Here is a tiny trained network, its code and every weight. The questions are about switching its units off for an input and a class, where a switched-off unit gives its printed mean instead of its output.

import numpy as np


def w(rows, s, z=0):
    codes = np.array(rows[::2]) - 128.0
    scale = np.full(codes.shape[1], s)
    scale[-1] = z or s
    return codes * scale


def f(y):
    return np.maximum(y, 0)


def log_softmax(a):
    a = a - a.max(-1, keepdims=True)
    return a - np.log(np.exp(a).sum(-1, keepdims=True))


def net(x, mask):
    res = np.array(x, float).reshape(1, 8) / 4 @ E
    y = f(res @ A[0][:, :-1].T + A[0][:, -1])
    res = res + np.where(mask, y, B[0][:, -1]) @ B[0][:, :-1]
    return log_softmax(res[-1] @ U[:, :-1].T + U[:, -1])


A, B = {}, {}
E = w([
[137,117,124,133,127,115,114,134],'x0',
[139,123,117,137,127,121,127,125],'x1',
[2,108,110,194,59,52,58,57],'x2',
[146,111,128,142,132,118,125,135],'x3',
[105,148,153,148,131,150,180,97],'x4',
[122,96,140,178,50,245,100,175],'x5',
[80,102,51,151,219,210,61,52],'x6',
[141,109,131,123,132,113,109,131],'x7',
],0.0058)
A[0] = w([
[146,100,121,118,150,111,43,195,182],'N0',
[132,165,105,79,200,3,173,68,191],'N1',
[163,165,243,116,69,85,176,193,6],'N2',
[48,135,140,170,70,73,60,79,81],'N3',
[166,140,177,74,46,60,179,173,107],'N4',
[106,117,113,144,213,149,97,132,66],'N5',
[109,68,52,82,211,200,87,61,104],'N6',
[197,119,143,55,196,184,186,195,32],'N7',
[230,141,161,98,187,185,158,158,18],'N8',
],0.0062,0.0022)
B[0] = w([
[159,149,242,168,109,145,153,21,169],'N0',
[235,195,131,142,8,214,54,56,254],'N1',
[75,121,148,198,236,58,108,207,209],'N2',
[67,40,48,13,42,55,192,109,239],'N3',
[109,185,247,207,217,107,16,207,222],'N4',
[85,157,145,192,183,101,81,193,173],'N5',
[54,226,190,191,218,65,99,217,241],'N6',
[66,40,73,31,9,25,243,45,218],'N7',
[55,72,37,71,60,59,253,90,205],'N8',
],0.0046,0.0049)
U = w([
[39,34,28,1,22,61,218,84,22],'0',
[65,202,194,149,204,103,73,198,99],'1',
[191,216,128,83,23,206,90,87,254],'2',
[129,156,204,84,104,183,136,69,144],'3',
],0.0047,0.0018)

Each question gives the input, the list of numbers given to net, and the class t.
The units are the neurons (one row each of A and B). Each row of codes is followed by its name. A weight is (code - 128) times the scale printed after its matrix; where a second scale follows, it is the last column's (A, B and U).
mask holds one flag per neuron, in row order. A switched-off neuron (its flag False) gives its mean, the last column of its row in B, instead of its output. The means were averaged over made-up inputs and are rounded, as every weight is.
A unit's drop is (log p(t) with every unit on - log p(t) with that unit switched off) / (log p(t) with every unit on - log p(t) with every unit switched off).
The circuit of an input: a set's keep is (log p(t) with only the set's units on - log p(t) with every unit switched off) / (log p(t) with every unit on - log p(t) with every unit switched off). Starting from all 9 units, units are removed one at a time, each time the one whose removal leaves the highest keep (on an exact tie, the one counted first), for as long as the keep stays at least 0.8.
circuit, biggest first: the units of the circuit, biggest drop first
unit that matters most: the unit with the biggest drop
top k neurons: the k neurons with the biggest drops, biggest first
drop of u: that unit's drop, to one decimal
input [-3,8,3,-6,1,-4,-7,4], class 1: unit that matters most : N4
input [-1,-2,-1,-1,-2,7,-8,-1], class 1: circuit, biggest first : [N2, N4]
input [7,-4,-6,-6,1,0,5,-6], class 0: top 4 neurons : [N7, N8, N4, N1]
input [-6,-7,-7,-1,-1,4,-1,-1], class 0: circuit, biggest first : [N7, N8]
input [7,2,-2,-1,7,6,-8,-8], class 1: circuit, biggest first : [N2, N4]
input [0,-3,2,-8,-3,-5,-3,-8], class 2: circuit, biggest first : [N1, N6, N7]
input [2,8,1,0,-1,0,-8,0], class 1: circuit, biggest first : [N4, N2]
input [-2,-4,-7,2,-1,3,-7,-1], class 0: top 3 neurons : [N7, N8, N6]
input [-2,-5,-8,-7,1,-2,7,-6], class 0: top 3 neurons : [N7, N8, N4]
input [-2,-4,-8,1,7,-6,-6,-7], class 0: top 3 neurons : [N7, N8, N6]
input [4,8,3,8,-4,-7,5,-5], class 2: top 3 neurons : [N1, N2, N4]
input [-5,-5,-6,-4,-2,5,-5,6], class 0: top 4 neurons : [N7, N8, N6, N1]
input [-4,2,-3,1,8,8,8,0], class 1: top 2 neurons : [N6, N1]
input [1,-2,-8,-2,-7,-8,6,3], class 0: circuit, biggest first : [N7]
input [-5,5,-1,-8,2,-8,-3,5], class 2: top 2 neurons : [N1, N6]
input [-5,-2,1,4,5,-8,-1,-4], class 2: drop of N0 : 0.0
input [8,7,-1,7,4,1,8,-6], class 1: drop of N5 : 0.1
input [-2,-6,1,6,-4,-8,3,4], class 2: drop of N1 : 0.7
